In the rows, 128 means zero.
Each row of numbers belongs to one of the things below and depends on some of the facts about them. Some rows are named. Which thing is each other row?

Some things and their rows:
drusi: [ 78 163 137 122 106 167 123 119 114 125 123 129 128 128 119 121 127 116
 140 122 150 122 144 131 130 116 156 144 141 106 131 143 156 117  91 169
 130 125 107 136 103 120 124 137 112 142 143 127 113 187]
sugo: [ 82 136 131 121 138 133 121  87 136 129 134 133 129 117 103 104 120  91
 132 111 131 123 152 146 131 140 145 133 112 103 161 138 158 187  89 141
 129 145  94 140 136 134 125 121 119 123 159 144 117 157]
flipun: [ 99 146 147 124 138 138 105 109 116 134 138 113 136 131 119 110 120 101
 132 100 151 124 139 124 111 129 148 137 150  95 140 141 159 159  90 147
 131 143 128 124 122 129 130 127 113 123 151 135 109 168]
tefak: [173 142 147 120 104 124 124 142 115 134 122 129 117 118 133 107 122  99
 124 112 138 128 163 134 156 118 150 139 120 121 138 133 157 137  88 172
 137 136  94 113 107 138 115 113 109 123 160 139 113 183]
pirik: [145 151 135 117  65 190  94 134 104 122 121 151 135 115 153 106 121 122
 115 108 150 137 183 117 160 131 151 133 167 114 173 131 164 116 107 136
 111 146 132 140 137 139 118 147 163 136 173 149 104 168]
drodudre: [122 139 131 114 124 122 147 173 120 138 132 142 114 136 137 122  98  95
 129 114 142 139 174 170 167 131 156 126 164 100 178 125 145 137 104 169
 120 120  65 167 119 125 125 139 113 107 129 161 112 140]
detril: [125 152 139 120 122 130 126 139 112 134 141 126 117 141 114 126 103 100
 135 102 159 129 163 148 155 125 148 123 189  95 169 140 153 127 104 158
 124 127  77 152 122 127 133 133 112 112 129 145 104 150]
sodrek: [104 142 117 121  89 157 140 123 116 121 125 134 125 113 123 117 116 100
 131 128 146 117 150 150 160 110 140 126 126 110 172 135 153 134  90 193
 104 135 127 127 122 119 114 140  99 157 140 138 128 169]
vaplan: [ 89 154 123 118 115 134 136 137 116 122 127 143 120 115 117 111 120 102
 127 119 140 126 146 160 145 120 151 118 118 108 177 137 159 164  88 184
 108 137 116 135 112 118 117 128 123 143 152 144 137 163]
momik: [ 82 142 136 122 104 148 141 117 123 134 122 141 135 120 137 113 120 102
 130 120 136 131 154 151 144 125 150 140 129 116 154 143 155 147  89 166
 131 135 119 159 113 124 116 125 113 139 149 141 117 175]
lotuzi: [ 85 140 149 122 126 148 127 117 119 142 130 130 137 110 161 107 116 102
 135 111 125 136 158 140 127 125 162 143 105 100 169 137 154 149  90 149
 126 137 143 148 124 134 126 131 114 141 142 145  97 161]
zufol: [ 99 135 143 118 129 150 115 120 108 137 135 126 149 119 155 109 116 126
 134 112 133 130 152 149 122 126 166 148 106 100 165 122 152 136  93 140
 131 130 135 149 125 131 124 134 109 154 142 149  98 170]
bagefim: [105 137 135 121 120 135 130 112 124 140 136 134 131 116 149 108 117 105
 136 117 138 142 154 146 138 133 155 139 106 111 190 141 159 152  85 152
 129 136 139 148 111 132 119 115 129 132 150 144 101 181]
klenos: [111 135 145 123 113 141 138 102 125 145 126 139 135 115 153 110 123 109
 133 119 138 140 160 149 135 127 157 148 111 121 173 140 157 161  88 144
 137 133 132 152 114 132 118 108 124 142 145 143 100 182]
nenar: [101 138 142 121 130 150 122 110 119 142 134 129 137 113 154 108 115 114
 138 115 132 136 152 144 126 122 165 140 102 106 184 135 155 162  88 154
 124 136 152 143 120 131 125 120 127 138 139 144  95 171]
tresen: [ 87 146 154 125 118 135 126 115 120 142 130 130 133 106 148 105 115 100
 133 110 125 133 166 145 133 127 162 137  97 101 165 142 157 138  86 152
 127 140 134 142 112 134 125 124 119 137 143 146 101 162]
neken: [122 127 134 123  99 145 122 115 115 143 137 129 141 112 161 114 112 108
 134 116 147 134 163 157 157 128 145 138 113 107 192 133 157 119  95 162
 123 133 120 141 124 136 120 130 104 139 131 146  93 167]

How the things are related:
stiski	δ	skodri; stiski	δ	brotri; stiski	δ	totu; vugem	δ	tidru; flaga	δ	vona; flaga	δ	tresen; flaga	δ	stosti
granuk	δ	loklober; granuk	δ	skodri; tegrestok	δ	tarus; studobi	δ	tredro; studobi	δ	ziflo; studobi	δ	sketrin; mistoflen	δ	flostak
mistoflen	δ	sketik; brazol	δ	zatas; skovik	δ	trori; skovik	δ	zefudu; skovik	δ	tunik; skovik	δ	retumis; skovik	δ	sapam
drafe	δ	kleger; drafe	δ	naflun; lepan	δ	stevi; lepan	δ	granuk; trebre	δ	stora; brotri	δ	skodri; brotri	δ	flunufom
brotri	δ	sketik; kleger	δ	skodri; sakli	δ	draklu; floplil	δ	pleval; floplil	δ	zatas; lotuzi	δ	brotri; kive	δ	nekesal
kive	δ	brotri; gritol	δ	flotril; gotur	δ	skodri; gotur	δ	beti; befum	δ	skefol; befum	δ	latror; stora	δ	skagru
stora	δ	retumis; femuni	δ	skodri; femuni	δ	daronok; kinir	δ	sakli; kinir	δ	lotuzi; retumis	δ	sketik; fovin	δ	tunik
fovin	δ	skodri; fovin	δ	totu; trori	δ	skodri; trori	δ	klenos; dustulok	δ	kadom; dekeplu	δ	sketrin; vopor	δ	daronok
nuklagor	δ	vasasa; nuklagor	δ	nenar; nuklagor	δ	skefol; nuklagor	δ	zufol; draklu	δ	dimon; gorar	δ	skabrer; gorar	δ	trori
gorar	δ	skodri; nekesal	δ	sketik; sapam	δ	skodri; sapam	δ	sketik; luves	δ	guda; klenos	δ	nidaral; klenos	δ	tredro
klenos	δ	sketik; teple	δ	zupufu; zupufu	δ	flunufom; zupufu	δ	nidaral; zupufu	δ	guda; zupufu	δ	stosti; plubur	δ	skodri
plubur	δ	kadom; vaplan	δ	nuklan; trega	δ	klenos; keplisa	δ	skodri; kizi	δ	traflun; latrar	δ	gotur; latrar	δ	sketik
neres	δ	tunik; neres	δ	sketik; neres	δ	ploflam; dupledil	δ	groza; dupledil	δ	drusi; skudazim	δ	vopor; bagefim	δ	trori
fletos	δ	drukim; fletos	δ	zufol; skagru	δ	vasasa; flibrepi	δ	gredri; dugrin	δ	zatas; flostak	δ	beti; drukim	δ	tarus
drukim	δ	nekesal; drukim	δ	tresen; drukim	δ	guda; drukim	δ	drinum; loklober	δ	sapam; loklober	δ	totu; rikla	δ	tredro
veklavin	δ	bubur; traflun	δ	retumis; peskes	δ	mistoflen; peskes	δ	skodri; peskes	δ	naflun; bizor	δ	draklu; bizor	δ	vugem
drotre	δ	traflun; bonin	δ	flunufom; gistun	δ	skodri; gistun	δ	granuk; gistun	δ	dimon; zatas	δ	sapam; difi	δ	tegrestok
difi	δ	bagrum; difi	δ	kizi; migro	δ	grigruk; migro	δ	beti; migro	δ	neres; stevi	δ	plozom; stevi	δ	skodri
stosti	δ	nenar; stosti	δ	skodri; kleskek	δ	skodri; drusi	δ	sketik; lepom	δ	tarus; lepom	δ	gafe; lepom	δ	vopor
groza	δ	gratra; plubrer	δ	skodri; flagron	δ	kostin; nenar	δ	tunik; nenar	δ	dimon; skubil	δ	sketik; dimon	δ	retumis
dimon	δ	daronok; skefol	δ	skodri; skefol	δ	daronok; klalik	δ	skubil; tresen	δ	skodri; tresen	δ	vopor; tresen	δ	lotuzi
tidru	δ	nekesal; ditir	δ	nubrik; ditir	δ	zufol; zufol	δ	dimon; ludol	δ	skodri; ludol	δ	flipun; ludol	δ	latrar
ludol	δ	skefol; ludol	δ	sketrin; mugru	δ	retumis; kligras	δ	tarus; kligras	δ	nenar; kligras	δ	peskes; braklo	δ	zefudu
vona	δ	nidaral; nuklan	δ	tunik; nuklan	δ	nenar; tolok	δ	latror; guda	δ	fisken; senul	δ	nidaral; sokistu	δ	sketik
sokistu	δ	drinum; tefibin	δ	traflun; grafu	δ	skodri; grafu	δ	lotuzi; gredri	δ	katal; ploflam	δ	skodri; ploflam	δ	vopor
nubrik	δ	sketik; nubrik	δ	bubur; kadom	δ	retumis; kadom	δ	fisken; koskur	δ	skodri; tunik	δ	retumis; tunik	δ	skodri
gratra	δ	tarus; gratra	δ	skodri; gratra	δ	tredro; gufli	δ	momik; plepomi	δ	tredro; plepomi	δ	kostin; rilus	δ	guda
baskel	δ	rikla; finedo	δ	skefol; finedo	δ	vugem; plagidom	δ	traflun; plagidom	δ	floplil; momik	δ	flostak; momik	δ	flunufom
nidaral	δ	traflun; gofe	δ	nidaral; skikis	δ	skodri; skikis	δ	beti; skikis	δ	daronok; guklin	δ	rugan; bruge	δ	rilus
bruge	δ	gratra; flotril	δ	baskel; lubran	δ	latror; plozom	δ	nenar; plozom	δ	kostin; plozom	δ	sapam; nibekan	δ	skopleves
grigruk	δ	beti; klamade	δ	latrar; klamade	δ	posun; klamade	δ	fotiza; klamade	δ	zufol; naflun	δ	traflun; naflun	δ	sapam
sugo	δ	skodri; girol	δ	bastak; ralolol	δ	ploflam; flunufom	δ	kostin; skopleves	δ	tunik; skopleves	δ	tegrestok; flipun	δ	daronok
plodrim	δ	daronok; gresa	δ	draklu; gresa	δ	retumis; gresa	δ	stiski; vasasa	δ	pleval; vasasa	δ	daronok; daronok	δ	skodri
kostin	δ	tredro; satelam	δ	retumis; rugan	δ	flunufom; tefak	δ	senul; tefak	δ	fliflal; tefak	δ	latror; flaga	χ	baskel
flaga	χ	skopleves; granuk	χ	baskel; granuk	χ	finedo; tegrestok	χ	baskel; brazol	χ	nenar; brazol	χ	sapam; drafe	χ	fosefla
drafe	χ	dustulok; kleger	χ	goplenar; floplil	χ	difi; floplil	χ	momik; kive	χ	lubran; vugrakim	χ	ludol; gritol	χ	grafol
gritol	χ	vugrakim; gritol	χ	tolok; befum	χ	rikla; trori	χ	rikla; dustulok	χ	flipun; dustulok	χ	floplil; dustulok	χ	nuklan
dustulok	χ	trubemir; dekeplu	χ	kive; dekeplu	χ	zatas; sapam	χ	grafol; sapam	χ	skovidi; sapam	χ	kive; sapam	χ	vugrakim
luves	χ	trubemir; broklor	χ	grafol; broklor	χ	vaplan; broklor	χ	sapam; zefudu	χ	trubemir; steva	χ	grigruk; steva	χ	posun
bubur	χ	ridrar; plubur	χ	lubran; plubur	χ	neres; vaplan	χ	vona; vaplan	χ	gredri; vaplan	χ	sketik; vaplan	χ	trubemir
trega	χ	grigruk; kizi	χ	gofe; neres	χ	gofe; neres	χ	ridrar; neres	χ	koskur; dupledil	χ	sikos; dupledil	χ	plubur
refon	χ	drodudre; rikla	χ	ludol; rikla	χ	trubemir; bizor	χ	skabrer; katal	χ	broklor; katal	χ	kive; katal	χ	sapam
drotre	χ	detril; fosefla	χ	gredri; fosefla	χ	trubemir; difi	χ	lubran; difi	χ	trubemir; bagrum	χ	ridrar; detril	χ	skagru
detril	χ	kive; detril	χ	drusi; kleskek	χ	zefudu; kleskek	χ	sikos; kleskek	χ	trubemir; sikos	χ	plagidom; sikos	χ	trubemir
drusi	χ	baskel; drusi	χ	sapam; plubrer	χ	lubran; plubrer	χ	gofe; plubrer	χ	kizi; bastak	χ	floplil; bastak	χ	bubur
bastak	χ	trubemir; gasi	χ	drusi; gasi	χ	nuklan; skubil	χ	drafe; dimon	χ	sugo; dimon	χ	granuk; skodri	χ	floplil
skefol	χ	gasi; fliflal	χ	luves; fliflal	χ	goplenar; ludol	χ	skagru; ludol	χ	difi; ludol	χ	trubemir; kligras	χ	detril
braklo	χ	vugrakim; vona	χ	skagru; nuklan	χ	rikla; zizun	χ	rikla; zizun	χ	ridrar; guda	χ	tegrestok; gafe	χ	skagru
gafe	χ	sokistu; grafu	χ	flotril; gredri	χ	lubran; gredri	χ	gresa; kadom	χ	tefak; koskur	χ	difi; koskur	χ	ridrar
gufli	χ	pirik; gufli	χ	bizor; gufli	χ	vopor; gufli	χ	plubrer; gufli	χ	neres; baskel	χ	trubemir; finedo	χ	ridrar
plagidom	χ	lubran; plagidom	χ	vona; plagidom	χ	gofe; sodrek	χ	skovidi; sodrek	χ	baskel; sodrek	χ	trubemir; momik	χ	zefudu
nidaral	χ	lubran; nidaral	χ	skadres; nidaral	χ	kadom; gofe	χ	lubran; gofe	χ	trubemir; skikis	χ	lubran; skikis	χ	trubemir
tustur	χ	tefak; tustur	χ	gresa; tustur	χ	gofe; sketik	χ	finedo; beti	χ	skadres; flotril	χ	skagru; drodudre	χ	skagru
plozom	χ	skopleves; plozom	χ	sapam; plozom	χ	plagidom; nibekan	χ	nenar; nibekan	χ	migro; nibekan	χ	gafe; nibekan	χ	luves
drekan	χ	bastak; drekan	χ	momik; drekan	χ	daronok; grigruk	χ	vona; naflun	χ	gafe; naflun	χ	dekeplu; naflun	χ	skopleves
naflun	χ	guda; naflun	χ	koskur; sugo	χ	difi; skabrer	χ	bagrum; totu	χ	tefak; totu	χ	zefudu; totu	χ	finedo
flipun	χ	kive; flipun	χ	gresa; stomum	χ	detril; ridrar	χ	difi; ridrar	χ	trubemir; plodrim	χ	momik; plodrim	χ	trubemir
plodrim	χ	kizi; pirik	χ	rikla; skadres	χ	kive; skadres	χ	tredro; gresa	χ	difi; gresa	χ	finedo; gresa	χ	trubemir
klikes	χ	gofe; sketrin	χ	skovidi; tredro	χ	finedo; goplenar	χ	difi; goplenar	χ	gresa; goplenar	χ	sikos; goplenar	χ	ridrar
tefak	χ	migro

Which thing is each row?
No name comes twice in this set of rows, the named rows included.
[103 132 116 121  88 139 147 113 112 130 139 135 135 102 141 114 116  96
 127 123 144 120 153 165 165 115 142 125 117 117 202 130 155 146  89 185
  99 139 150 130 130 124 109 137 104 174 139 150 133 154]	trubemir
[109 121 122 116 113 182 108 103 133 127 119 139 144 119 131 107 126 127
 130 123 128 123 148 173 136 136 143 157 101 101 137 117 149 157 109 120
 145 134  45 145 153 135 121 143  98 129 160 147  93 168]	bubur
[ 88 129 122 117 136 148 111  92 146 127 124 143 131 112  97  99 126  90
 129 114 124 125 158 148 135 150 134 140  93 102 153 134 158 185  94 126
 142 150  50 128 143 139 123 118 113 109 170 149 104 161]	koskur
[156 139 136 123 118 100 115 157 127 127 121 140 119 117 151 107 116 137
 116 101 157 150 118 189 120 120 151 124 127 116 195 141 162 207  92 161
 134 132  97 127 104 122 113 104 125 122 158 139 126 174]	plagidom
[104 148 149 127 119 131 116  98 117 140 136 119 134 135 120 115 121  98
 133 101 156 129 150 126 129 132 141 138 161 105 146 146 162 145  91 148
 140 138 124 144 121 129 126 120 109 126 146 135 107 176]	dekeplu
[111 166 141 117  88 184  91 133 106 120 125 156 125 118 139 100 128 126
 117 111 142 139 177 103 142 131 166 129 152 113 169 137 171 130 100 128
 116 148 144 140 125 136 121 136 188 135 185 149 112 173]	nuklan
[123 137 132 121 134 135 111 119 115 139 142 126 139 117 143 107 115 116
 135 115 137 132 150 140 129 129 161 137 102 103 183 124 157 146  89 157
 125 135 137 141 117 133 123 122 122 137 145 147  96 180]	vasasa
[ 89 149 142 117 136 138 144 162 120 132 127 143 114 120 139 114 100  95
 132 110 121 141 170 154 154 122 165 127 147  91 174 134 147 150 100 165
 120 127  96 156 121 126 129 137 121 114 133 156 105 135]	gafe
[ 75 136 142 120 136 171 118 120 116 138 125 121 134 119 148 112 117 114
 135 110 138 138 138 136 112 121 154 149 147  94 162 132 148 160  94 152
 131 140 153 147 136 124 127 134 107 135 141 141  98 164]	beti
[146 136 136 121 107 135 118 163 130 121 110 141 119 109 166 106 111 137
 119 108 139 153 128 188 132 112 153 130 113 114 190 140 158 194  96 163
 134 132 101 128 113 123 116 112 121 119 155 136 111 169]	kizi
[ 99 164 143 123 121 130 126 123 119 126 132 139 124 123 122 111 118 102
 132 107 141 133 159 145 143 131 155 124 127 103 159 147 166 143  88 154
 130 133  86 149 104 132 127 119 137 119 148 140 113 166]	kligras
[ 97 150 151 123 106 167 136 126 126 128 113 135 128 109 146 111 120 116
 134 117 129 132 161 151 134 109 163 140 116 101 143 145 150 139  95 151
 129 134 105 131 121 132 124 125 113 139 133 132  99 156]	guda
[108 148 140 123 115 143 126 116 122 130 137 134 130 107 148 109 114 113
 138 116 134 135 160 154 147 128 157 131  91 104 193 141 158 138  87 155
 121 134 124 142 111 135 128 126 128 133 137 140  99 171]	skopleves
[ 79 140 109 119  79 161 168 119 118 125 117 140 120 112 126 118 124  81
 128 139 143 118 147 147 158 103 136 130 136 125 170 140 152 158  86 207
 103 143 145 136 122 108 102 134  97 171 146 140 149 167]	baskel
[ 87 124 131 116 108 192 144 123 132 137  96 134 117 119 155 113 115 104
 141 137 127 140 145 141 142 111 142 161 127 108 140 142 139 154  96 170
 147 139 119 141 131 118 121 123  88 122 143 133  91 180]	tredro

The same things again, as new rows of numbers:
Some things and their rows:
granuk: [147 148  96  85 141 112 165 146 110 172 108 110 114 125 128 114 115 123
 107 145 155 129 120 183 149 113 125]
loklober: [117 126 121 132 131 107 136 119 116 136 134 114 124 135 101 137 148 129
 143 113 130 124 120 135 147 110 121]
lepan: [118 119 124 135 121 108 129 124 113 139 145 111 124 136 108 137 149 131
 162 112 147 133 122 138 151 107 135]
baskel: [156 118  74  86 112 144 149 162 141 147  86  99 116 134 170 113  86 137
 103 117 166 157  87 121 109 112 123]
flaga: [148 138 122 100 110 107 130 148 102 150  88 119 127 130 124 135 124 125
 123 132 191 139 107 177 145 113 137]
trubemir: [128 123  90 131 113 121  66 145 144 123 136  93 124 147 145 121 101 139
 111  94 151 139 103 117 103 131 117]
plodrim: [150 139 112 125 130 115 116 145 131 145 126 131 114 130 134 131  88 130
 107 113 158 155 112 168 127 103 128]
mistoflen: [122 136 120 131 123 115 141 131 111 132 111 115 133 135 104 134 144 132
 155 119 126 121 121 125 141 112 131]
gorar: [119 119 128 131 118 103 134 127 113 137 142 108 121 135 108 141 153 132
 159 115 165 134 119 143 154 112 137]
sakli: [123 146 123 134 125  95  97 135 115 136 137 113 137 140 104 126 135 128
 143 121 116 120 119 145 139 107 129]
rilus: [126 141 130 124 111 117 112 138 102 124 114 109 144 141 122 135 152 125
 157 127 116 119 108 119 136 105 125]
neken: [120 125 116 131 113 109  95 133 133 139 129  95 138 145 118 121 124 128
 142 132 107 113 126 129 141 132 132]
kadom: [151 150 123 113 130 107 138 132 116 140  92 122 134 128 130 135 115 119
 118 140 134 121 124 162 144 123 124]
retumis: [125 151 107 135 137 105 109 125 120 119 103 108 137 133  88 135 137 126
 135 116  70 106 119 121 141 103 108]
pirik: [166 119 130 164 125 136  91 168 159 122 128 130 139 116 135  94 101 118
 160 154 186 117 126  83 146 149 129]
trebre: [122 123 122 140 122  99 113 116 123 134  99 108 127 133  88 143 141 134
 139 116 144 119 125 140 142 117 129]
drukim: [125 142 136 131 107 104 103 133  94 131 109 120 143 138 113 137 142 129
 153 115 150 125 116 149 132 110 136]

Name these rows:
No name comes twice in this set of rows, the named rows included.
[150 132 126 122 118 133 159 142 122 136 106 127 132 132 151 131 116 123
 136 141 137 132 114 138 144 120 142]	gufli
[131 133 133 135  97 109  56 146 132 148 109  93 124 138  94 150 132 130
 143 120 130 116 116 142 150  99 140]	tolok
[132 138 130 126 102 117  66 153 122 135  99  94 125 138 107 155 141 128
 138 126 110 113 106 128 148  97 129]	senul
[151 122  90 106 113 116 110 157 140 140  98 106 125 140 156 112  82 128
  97 132 151 140 109 153 127 133 123]	sodrek
[146 143 128 127 120 103 125 139 118 146  93 132 131 129 107 127 101 126
 122 134 154 131 126 181 144 125 147]	bizor
[143 121 116 119 123 107 175 142 121 129  96 128 123 130 122 133 119 128
 122 134 140 138 112 151 159 107 130]	plozom
[149 130  92 120 115 132 101 160 155 126 120 113 127 142 157 100  81 126
  88 127 120 131 111 145 120 142 123]	bastak
[146 106 108 124 120  97 151 134 133 130  74 125 120 130 112 133 110 128
 109 132 148 126 125 159 164 128 128]	brazol
[140 156 121 120 125 148 121 132 121 111 112 130 104 125 151 119 140 111
  67 141 118  82 122 153 142 155 128]	bagrum
[143 139 133 119 123 128 150 134 118 133 126 129 127 130 116 126 115 121
 128 136 176 148 115 184 149 114 141]	grafu

The same things again, as new rows of numbers:
Named rows:
brazol: [141 130 131 121 127 126 132 127 127 126 133 125 138]
bonin: [113 129 124 126 123 129 125 127 126 142 118 128 118]
stomum: [161 136 141 122 123 128 128 129 132 103 145 132 148]
goplenar: [124 125 129 121 131 137 129 129 130 122 127 125 128]
lepom: [125 128 128 121 128 131 127 127 128 128 128 129 132]
klikes: [126 126 127 130 133 139 131 131 129 108 131 125 138]
steva: [148 131 130 134 119 131 112 140 128 132 131 131  84]
tegrestok: [130 125 133 116 124 130 130 129 131 134 129 126 124]
fosefla: [122 124 128 124 132 137 129 130 129 118 126 123 128]
trubemir: [123 122 129 118 129 133 130 127 130 134 124 126 124]
gritol: [146 128 126 122 133 107 142 116 119 129 130 126 170]
sketik: [121 128 132 140 126 135 127 125 131 137 124 128 156]
teple: [122 128 128 123 126 129 127 128 127 132 126 126 125]
migro: [122 123 131 111 123 132 127 129 131 145 123 127 115]
lotuzi: [122 128 127 126 124 127 128 129 127 135 123 125 121]
nekesal: [117 129 129 142 124 134 126 124 129 142 122 130 153]
kostin: [111 132 133 139 131 116 111 121 129 158 118 131 134]

Which thing is each row?
No name comes twice in this set of rows, the named rows included.
[147 125 132 120 113 125 108 139 132 157 123 132  64]	posun
[125 128 139 122 117 130 119 124 134 150 124 134 117]	sokistu
[113 129 129 130 128 124 121 126 128 144 122 129 125]	flagron
[132 132 134 140 122 131 126 122 130 141 128 131 163]	drusi
[119 119 128 138 132 130 132 124 131 100 129 135 152]	skabrer
[117 130 132 140 136 122 118 121 129 133 123 131 149]	rikla
[184 137 138 137 122 131 125 125 132  99 152 126 135]	drotre
[142 129 134 119 125 141 132 134 132 115 135 122 146]	beti
[128 128 125 133 126 135 127 126 128 133 123 121 123]	gofe
[150 131 138 119 123 129 127 128 132 112 137 131 131]	detril
[124 127 126 133 131 137 130 129 127 117 128 125 140]	dupledil
[107 124 120 127 140 150 129 133 125 116 120 121 107]	drekan
[144 134 129 143 120 130 112 137 127 133 130 131  93]	trega
[143 132 126 133 120 134 121 126 128 138 124 125 103]	vona
[141 129 128 126 118 131 119 136 128 139 128 131  93]	grigruk

